Below are the code and all the weights of a small trained network. Each question names an input and a target symbol and asks about switching units off, where a switched-off unit gives its printed mean instead of its output.

import numpy as np


def w(rows, s, z=0):
    codes = np.array(rows[::2]) - 128.0
    scale = np.full(codes.shape[1], s)
    scale[-1] = z or s
    return codes * scale


def f(y):
    return np.maximum(y, 0)


def softmax(a):
    e = np.exp(a - a.max(-1, keepdims=True))
    return e / e.sum(-1, keepdims=True)


def log_softmax(a):
    a = a - a.max(-1, keepdims=True)
    return a - np.log(np.exp(a).sum(-1, keepdims=True))


def net(x, mask):
    ids = ['ΔΠΦΩαβγεζηθλμξτψ'.index(c) for c in x.split()]
    T = len(ids)
    res = E[ids] + P[:T]
    r = res
    for j in range(3):
        rows = slice(4 * j, 4 * j + 4)
        q, k, v = (r @ M[0][rows].T for M in (Q, K, V))
        z = softmax(np.where(np.tri(T) > 0, q @ k.T / 4**0.5, -1e9)) @ v
        o = O[0][rows]
        res = res + np.where(mask[j], z, o[:, -1]) @ o[:, :-1]
    y = f(res @ A[0][:, :-1].T + A[0][:, -1])
    res = res + np.where(mask[3:7], y, B[0][:, -1]) @ B[0][:, :-1]
    return log_softmax(res[-1] @ U[:, :-1].T + U[:, -1])


Q, K, V, O, A, B = {}, {}, {}, {}, {}, {}
E = w([
[114,207,146,133,145,135,38,101,112,204,111],'Δ',
[141,156,118,94,85,68,207,127,150,173,107],'Π',
[121,182,86,136,207,161,92,118,70,164,137],'Φ',
[81,103,171,90,150,140,94,206,165,196,176],'Ω',
[93,118,208,104,185,133,195,221,134,99,133],'α',
[89,187,248,154,131,163,177,150,41,120,99],'β',
[121,164,23,117,151,152,196,137,52,120,156],'γ',
[75,164,139,112,145,69,187,137,86,169,202],'ε',
[177,123,110,61,92,120,139,188,180,102,46],'ζ',
[186,129,56,100,207,57,151,57,168,183,55],'η',
[211,35,141,126,136,164,146,89,85,188,65],'θ',
[47,90,147,97,159,188,153,99,192,70,101],'λ',
[136,153,119,102,49,232,102,141,95,108,19],'μ',
[100,79,32,112,141,254,129,160,35,121,186],'ξ',
[134,75,142,102,194,142,155,64,67,70,58],'τ',
[27,90,191,105,62,162,139,71,139,172,162],'ψ',
],0.0099)
P = w([
[165,155,143,137,117,119,111,119,140,120,156],'0',
[115,153,115,230,143,141,130,155,155,163,55],'1',
[92,138,110,216,116,113,138,158,138,166,36],'2',
[69,120,92,189,101,96,140,160,112,158,48],'3',
[53,108,94,146,98,92,141,156,101,161,59],'4',
[53,105,85,108,107,102,139,152,90,157,73],'5',
[55,106,96,74,113,118,137,143,92,159,87],'6',
[72,107,101,54,131,141,149,127,92,157,102],'7',
[94,118,118,43,138,162,160,112,98,167,118],'8',
[121,126,134,37,150,186,162,105,106,170,131],'9',
[146,139,154,41,164,211,182,99,112,172,137],'10',
[158,146,172,54,182,246,183,89,128,180,153],'11',
],0.011)
Q[0] = w([
[180,194,110,158,147,182,134,90,152,32,191],'h0',
[56,97,92,116,123,110,100,135,68,60,65],'h0',
[107,147,43,254,118,19,87,121,97,97,144],'h0',
[103,249,86,47,209,159,183,118,104,173,100],'h0',
[38,166,95,63,148,119,170,115,112,207,39],'h1',
[149,140,183,62,148,160,184,107,152,187,137],'h1',
[158,155,121,218,107,89,108,93,154,42,167],'h1',
[150,147,127,95,136,161,159,190,108,192,113],'h1',
[58,163,124,61,170,118,153,185,105,211,82],'h2',
[100,112,113,220,103,46,91,180,152,97,131],'h2',
[145,140,60,123,82,123,117,154,101,140,52],'h2',
[129,40,156,164,187,104,90,151,40,156,127],'h2',
],0.0094)
K[0] = w([
[185,139,184,158,118,136,138,139,183,138,164],'h0',
[77,87,104,128,105,91,108,133,120,194,109],'h0',
[125,79,127,251,104,98,117,164,158,92,113],'h0',
[127,81,144,15,125,155,128,96,117,142,120],'h0',
[162,138,160,57,108,95,92,155,116,115,188],'h1',
[168,117,151,189,108,124,97,141,147,95,165],'h1',
[63,101,111,142,153,164,147,144,133,160,84],'h1',
[170,120,121,128,150,115,135,113,129,98,175],'h1',
[140,71,149,35,84,156,149,107,102,96,132],'h2',
[91,111,73,171,136,114,143,161,111,165,72],'h2',
[66,96,163,107,148,134,130,122,107,142,115],'h2',
[91,156,118,83,76,122,161,121,172,122,94],'h2',
],0.013)
V[0] = w([
[119,190,188,112,139,26,129,64,160,179,125],'h0',
[160,24,161,97,128,104,176,150,199,86,70],'h0',
[81,88,239,139,40,140,136,145,91,130,145],'h0',
[111,81,99,137,152,103,203,147,119,150,217],'h0',
[66,97,119,132,155,232,205,174,104,62,119],'h1',
[173,123,59,115,87,77,211,76,137,145,94],'h1',
[39,157,157,163,53,181,135,140,117,235,101],'h1',
[196,111,152,225,149,185,141,65,115,144,30],'h1',
[67,35,206,140,203,146,104,56,159,146,173],'h2',
[110,190,178,159,203,113,184,115,37,48,122],'h2',
[188,104,212,125,157,101,111,247,79,212,162],'h2',
[64,205,191,105,71,107,165,192,229,112,116],'h2',
],0.011)
O[0] = w([
[142,104,90,89,134,207,124,233,94,111,118,81],'h0',
[91,167,158,172,174,160,38,139,56,199,202,86],'h0',
[218,115,134,120,215,89,126,148,137,216,84,148],'h0',
[175,198,127,173,76,156,66,128,171,91,43,75],'h0',
[146,80,199,74,67,125,75,106,78,177,92,1],'h1',
[91,199,93,139,191,140,124,156,122,190,24,63],'h1',
[234,176,131,130,140,84,62,169,72,52,168,206],'h1',
[89,246,106,7,105,75,148,114,109,138,132,188],'h1',
[82,138,45,198,55,34,160,186,104,194,104,114],'h2',
[100,86,98,83,121,106,44,173,215,162,139,147],'h2',
[95,88,41,122,166,89,62,47,42,53,89,144],'h2',
[193,188,46,84,65,180,149,51,153,175,161,194],'h2',
],0.011,0.0035)
A[0] = w([
[151,78,55,37,159,238,138,255,72,140,173,132],'n0',
[121,231,162,70,134,39,148,110,132,120,78,3],'n1',
[150,85,223,104,17,114,82,117,80,155,160,100],'n2',
[30,167,136,113,136,171,130,68,136,165,6,134],'n3',
],0.0061,0.0037)
B[0] = w([
[5,186,150,158,125,144,116,16,156,162,4,231],'n0',
[62,135,132,225,85,218,99,76,181,94,124,204],'n1',
[102,180,59,221,200,84,103,173,141,165,210,194],'n2',
[254,23,125,147,104,140,76,197,86,85,231,254],'n3',
],0.0067,0.0082)
U = w([
[158,111,145,82,167,178,147,97,100,147,185,143],'Δ',
[115,133,124,100,203,90,186,108,158,114,180,103],'Π',
[91,118,174,151,174,91,83,185,98,122,137,203],'Φ',
[102,137,108,156,135,155,101,202,169,151,182,75],'Ω',
[45,144,122,152,71,191,93,141,59,95,136,33],'α',
[180,96,131,78,126,132,67,156,139,120,46,213],'β',
[156,130,56,99,122,94,46,95,104,136,167,72],'γ',
[72,89,137,80,113,89,219,106,95,118,76,192],'ε',
[111,78,59,103,149,105,68,67,176,173,140,24],'ζ',
[169,136,113,136,130,107,104,153,2,101,105,204],'η',
[142,80,123,62,59,128,122,188,129,88,146,192],'θ',
[142,158,127,167,81,113,169,136,114,199,119,150],'λ',
[178,106,155,175,96,133,87,115,155,68,166,126],'μ',
[157,182,179,122,130,182,75,97,104,129,108,169],'ξ',
[183,158,113,141,160,136,110,177,134,135,49,159],'τ',
[112,124,175,212,139,126,110,78,204,140,57,1],'ψ',
],0.0072,0.0043)

Each question gives the input, a string of symbols that net reads in full, and the target symbol t.
The units are the heads (4 rows each of Q, K, V and O) and the neurons (one row each of A and B). Each row of codes is followed by its name. A weight is (code - 128) times the scale printed after its matrix; where a second scale follows, it is the last column's (O, A, B and U).
mask holds one flag per unit, heads first, then neurons. A switched-off unit (its flag False) gives its mean, the last column of its rows in O or B, instead of its output. The means were averaged over made-up inputs and are rounded, as every weight is.
A unit's drop is (log p(t) with every unit on - log p(t) with that unit switched off) / (log p(t) with every unit on - log p(t) with every unit switched off).
The circuit of an input: a set's keep is (log p(t) with only the set's units on - log p(t) with every unit switched off) / (log p(t) with every unit on - log p(t) with every unit switched off). Starting from all 7 units, units are removed one at a time, each time the one whose removal leaves the highest keep (on an exact tie, the one counted first), for as long as the keep stays at least 0.8.
circuit, biggest first: the units of the circuit, biggest drop first
most important unit: the unit with the biggest drop
heads that matter: for each layer, one digit per head in row order, 1 if its drop is at least 0.15 and else 0, layers parted by /
drop when u is switched off: that unit's drop, to one decimal
input Ω μ Δ ξ τ Ω η Δ μ Δ Φ α, target μ: circuit, biggest first	(h1)
input Ω ξ γ, target μ: heads that matter	110
input τ θ Φ ζ, target θ: circuit, biggest first	(n3, h1, n0)
input Δ α γ γ Φ Π Δ Δ ψ, target ε: heads that matter	101
input ψ Δ Δ τ θ, target η: heads that matter	011
input Δ β Δ θ β μ β Ω ξ μ η, target Π: heads that matter	010
input β τ θ θ τ, target Φ: circuit, biggest first	(h2, h0)
input ε ξ ζ β τ ζ Π ζ η β, target α: heads that matter	100
input μ Δ Π γ Δ Φ α ε Π, target ξ: heads that matter	111
input θ Δ α ξ η η τ ζ λ η, target α: heads that matter	110
input λ α Δ Π Δ β, target ε: heads that matter	100
input ζ ζ ψ ψ μ, target λ: heads that matter	101
input Π τ Δ μ β Δ Δ β Φ ε, target τ: heads that matter	110
input β β λ β Π ζ α β Δ, target ζ: circuit, biggest first	(h2)
input Π θ λ Π β Ω η β ψ α, target τ: circuit, biggest first	(h0, h1)
input μ Π ξ ε θ ψ ε μ Π ψ Π, target λ: heads that matter	001
input α β β α, target ζ: heads that matter	001
input ζ Φ ξ ξ, target μ: circuit, biggest first	(h0, n0, h2)
input ζ μ μ, target Δ: circuit, biggest first	(h2, h0)
input ε β η β β Δ Ω Δ η Π β, target ψ: most important unit	h1
input ψ η Ω μ, target η: circuit, biggest first	(h1, h2)
input γ η ξ Δ, target μ: heads that matter	100
input Δ θ ε ε η Π, target α: heads that matter	100
input τ α μ Δ Φ ε, target θ: circuit, biggest first	(h1, n3, h0, n0)
input β μ ζ α Φ, target γ: circuit, biggest first	(h1, h2)
input Π ε ε θ Π Π ζ η η Δ, target α: drop when h0 is switched off	1.3
input Δ Π ξ Φ η, target Π: circuit, biggest first	(h1)
input Φ Δ Ω λ Ω Δ τ τ τ, target Φ: drop when h0 is switched off	0.3
